Below are the code and all the weights of a small trained network. Each question names an input and a class and asks about switching units off, where a switched-off unit gives its printed mean instead of its output.

import numpy as np


def w(rows, s, z=0):
    codes = np.array(rows[::2]) - 128.0
    scale = np.full(codes.shape[1], s)
    scale[-1] = z or s
    return codes * scale


def norm(h):
    return h / np.sqrt((h * h).mean(-1, keepdims=True) + 1e-5)


def f(y):
    return y / 2 * (1 + np.tanh(0.7978845608 * (y + 0.044715 * y**3)))


def log_softmax(a):
    a = a - a.max(-1, keepdims=True)
    return a - np.log(np.exp(a).sum(-1, keepdims=True))


def net(x, mask):
    res = np.array(x, float).reshape(1, 8) / 4 @ E
    u = 0
    for l in range(4):
        y = f(norm(res) @ A[l][:, :-1].T + A[l][:, -1])
        res = res + np.where(mask[u : u + 3], y, B[l][:, -1]) @ B[l][:, :-1]
        u += 3
    return log_softmax(norm(res)[-1] @ U[:, :-1].T + U[:, -1])


A, B = {}, {}
E = w([
[74,171,2,59,102,129,59,108,136,105],'x0',
[127,129,132,116,119,130,132,133,132,137],'x1',
[126,132,129,139,133,132,119,131,130,125],'x2',
[126,126,122,127,131,127,132,129,124,133],'x3',
[159,89,101,31,242,166,157,197,163,65],'x4',
[135,131,125,136,126,132,121,131,124,120],'x5',
[97,172,117,113,143,216,216,100,124,66],'x6',
[121,121,131,126,125,125,129,126,132,122],'x7',
],0.014)
A[0] = w([
[83,180,199,239,4,120,175,65,120,203,240],'0.n1',
[74,209,126,149,109,207,235,92,129,75,252],'0.n2',
[38,223,97,173,18,121,77,27,105,180,3],'0.n3',
],0.017,0.003)
B[0] = w([
[141,157,174,120,228,85,56,127,62,94,253],'0.n1',
[177,129,111,116,101,166,146,3,84,109,217],'0.n2',
[107,145,90,147,35,82,199,133,182,144,232],'0.n3',
],0.016,0.027)
A[1] = w([
[70,161,114,135,147,232,204,137,135,109,3],'1.n1',
[65,174,31,49,107,143,46,123,128,96,25],'1.n2',
[63,164,140,127,173,68,147,251,178,96,168],'1.n3',
],0.027,0.0028)
B[1] = w([
[21,158,105,69,147,102,250,167,99,93,179],'1.n1',
[140,220,48,67,186,195,16,92,105,137,243],'1.n2',
[121,60,146,130,93,203,50,181,114,249,252],'1.n3',
],0.013,0.015)
A[2] = w([
[94,237,150,176,142,76,219,136,136,77,5],'2.n1',
[90,68,169,118,115,120,223,139,145,63,40],'2.n2',
[198,31,206,124,119,190,253,165,142,161,197],'2.n3',
],0.024,0.0016)
B[2] = w([
[166,119,137,110,86,162,145,59,128,124,247],'2.n1',
[70,137,165,97,94,86,153,139,91,77,175],'2.n2',
[176,83,110,187,154,122,147,171,251,153,241],'2.n3',
],0.02,0.011)
A[3] = w([
[82,132,84,145,16,104,155,99,168,168,62],'3.n1',
[137,78,224,145,136,103,226,124,121,69,5],'3.n2',
[115,124,86,87,212,169,188,151,173,1,92],'3.n3',
],0.029,0.0031)
B[3] = w([
[80,133,128,166,88,140,133,193,158,94,252],'3.n1',
[199,19,151,74,86,76,119,107,193,85,204],'3.n2',
[93,109,153,147,227,152,250,160,92,160,217],'3.n3',
],0.02,0.016)
U = w([
[137,132,229,172,157,74,48,173,56,187,207],'0',
[194,138,187,105,142,82,115,26,62,62,85],'1',
[163,56,137,166,152,142,114,218,224,196,161],'2',
[161,39,158,94,143,128,240,122,174,112,57],'3',
[54,174,103,183,34,102,72,230,161,152,185],'4',
[91,221,74,137,1,131,182,53,121,72,5],'5',
[126,145,74,59,144,207,24,154,120,183,186],'6',
[96,164,73,73,205,206,209,107,89,114,132],'7',
],0.014,0.0017)

Each question gives the input, the list of numbers given to net, and the class t.
The units are the neurons (one row each of A and B). Each row of codes is followed by its name. A weight is (code - 128) times the scale printed after its matrix; where a second scale follows, it is the last column's (A, B and U).
mask holds one flag per neuron, layer by layer. A switched-off neuron (its flag False) gives its mean, the last column of its row in B, instead of its output. The means were averaged over made-up inputs and are rounded, as every weight is.
A unit's drop is (log p(t) with every unit on - log p(t) with that unit switched off) / (log p(t) with every unit on - log p(t) with every unit switched off).
The circuit of an input: a set's keep is (log p(t) with only the set's units on - log p(t) with every unit switched off) / (log p(t) with every unit on - log p(t) with every unit switched off). Starting from all 12 units, units are removed one at a time, each time the one whose removal leaves the highest keep (on an exact tie, the one counted first), for as long as the keep stays at least 0.8.
circuit, biggest first: the units of the circuit, biggest drop first
most important unit: the unit with the biggest drop
top k neurons: the k neurons with the biggest drops, biggest first
k most important neurons of layer l: the k neurons of layer l with the biggest drops, biggest first
drop when u is switched off: that unit's drop, to one decimal
input [-7,8,-1,-8,-3,-1,0,-2], class 0: circuit, biggest first	[0.n1]
input [1,-5,1,8,6,-4,-2,-3], class 6: top 2 neurons	[0.n2 0.n3]
input [8,7,6,2,-4,-6,-2,-4], class 4: top 2 neurons	[0.n3 0.n2]
input [2,-3,4,3,-2,-2,-1,0], class 4: 2 most important neurons of layer 0	[0.n3 0.n2]
input [2,8,-2,-5,5,7,-8,-4], class 6: top 2 neurons	[0.n3 0.n1]
input [1,-7,-3,3,-7,-7,-7,-1], class 4: top 3 neurons	[0.n3 0.n2 1.n2]
input [-5,3,6,-4,0,-7,-7,-1], class 0: top 2 neurons	[0.n2 0.n3]
input [8,-1,-8,-3,-4,2,-7,3], class 4: top 2 neurons	[0.n3 0.n2]
input [-3,-3,1,2,2,7,-6,4], class 2: top 2 neurons	[0.n1 1.n2]
input [3,-8,-7,-6,1,2,-7,0], class 6: top 2 neurons	[0.n3 0.n1]
input [-3,-2,-3,-4,4,5,-2,-5], class 2: top 2 neurons	[0.n1 0.n2]
input [-1,-2,-7,8,0,5,-6,6], class 0: top 3 neurons	[0.n3 0.n2 2.n3]
input [2,-4,7,-4,7,-4,-6,4], class 6: top 2 neurons	[0.n2 0.n3]
input [-1,6,8,1,-4,-3,6,7], class 1: most important unit	0.n1
input [-1,-3,-5,5,2,7,-6,-3], class 2: top 3 neurons	[0.n1 1.n2 0.n2]
input [-8,-1,-6,8,0,7,-3,7], class 0: top 2 neurons	[0.n2 0.n3]
input [-2,1,6,-4,-3,4,0,-3], class 0: top 3 neurons	[0.n1 0.n2 1.n3]
input [-5,4,5,2,8,-2,-5,3], class 2: 2 most important neurons of layer 0	[0.n2 0.n1]
input [-4,-7,-7,6,-1,6,3,-3], class 1: drop when 0.n1 is switched off	0.0
input [3,-2,8,6,0,0,-4,0], class 4: most important unit	0.n1
input [4,5,5,8,-1,-5,-2,2], class 4: drop when 0.n2 is switched off	0.1
input [-5,-7,3,6,3,-8,-2,2], class 2: drop when 0.n1 is switched off	0.6
input [-1,3,-7,-1,-4,0,5,-3], class 1: drop when 0.n1 is switched off	1.6
input [-7,3,-4,-1,-3,7,-4,6], class 0: 2 most important neurons of layer 0	[0.n2 0.n1]
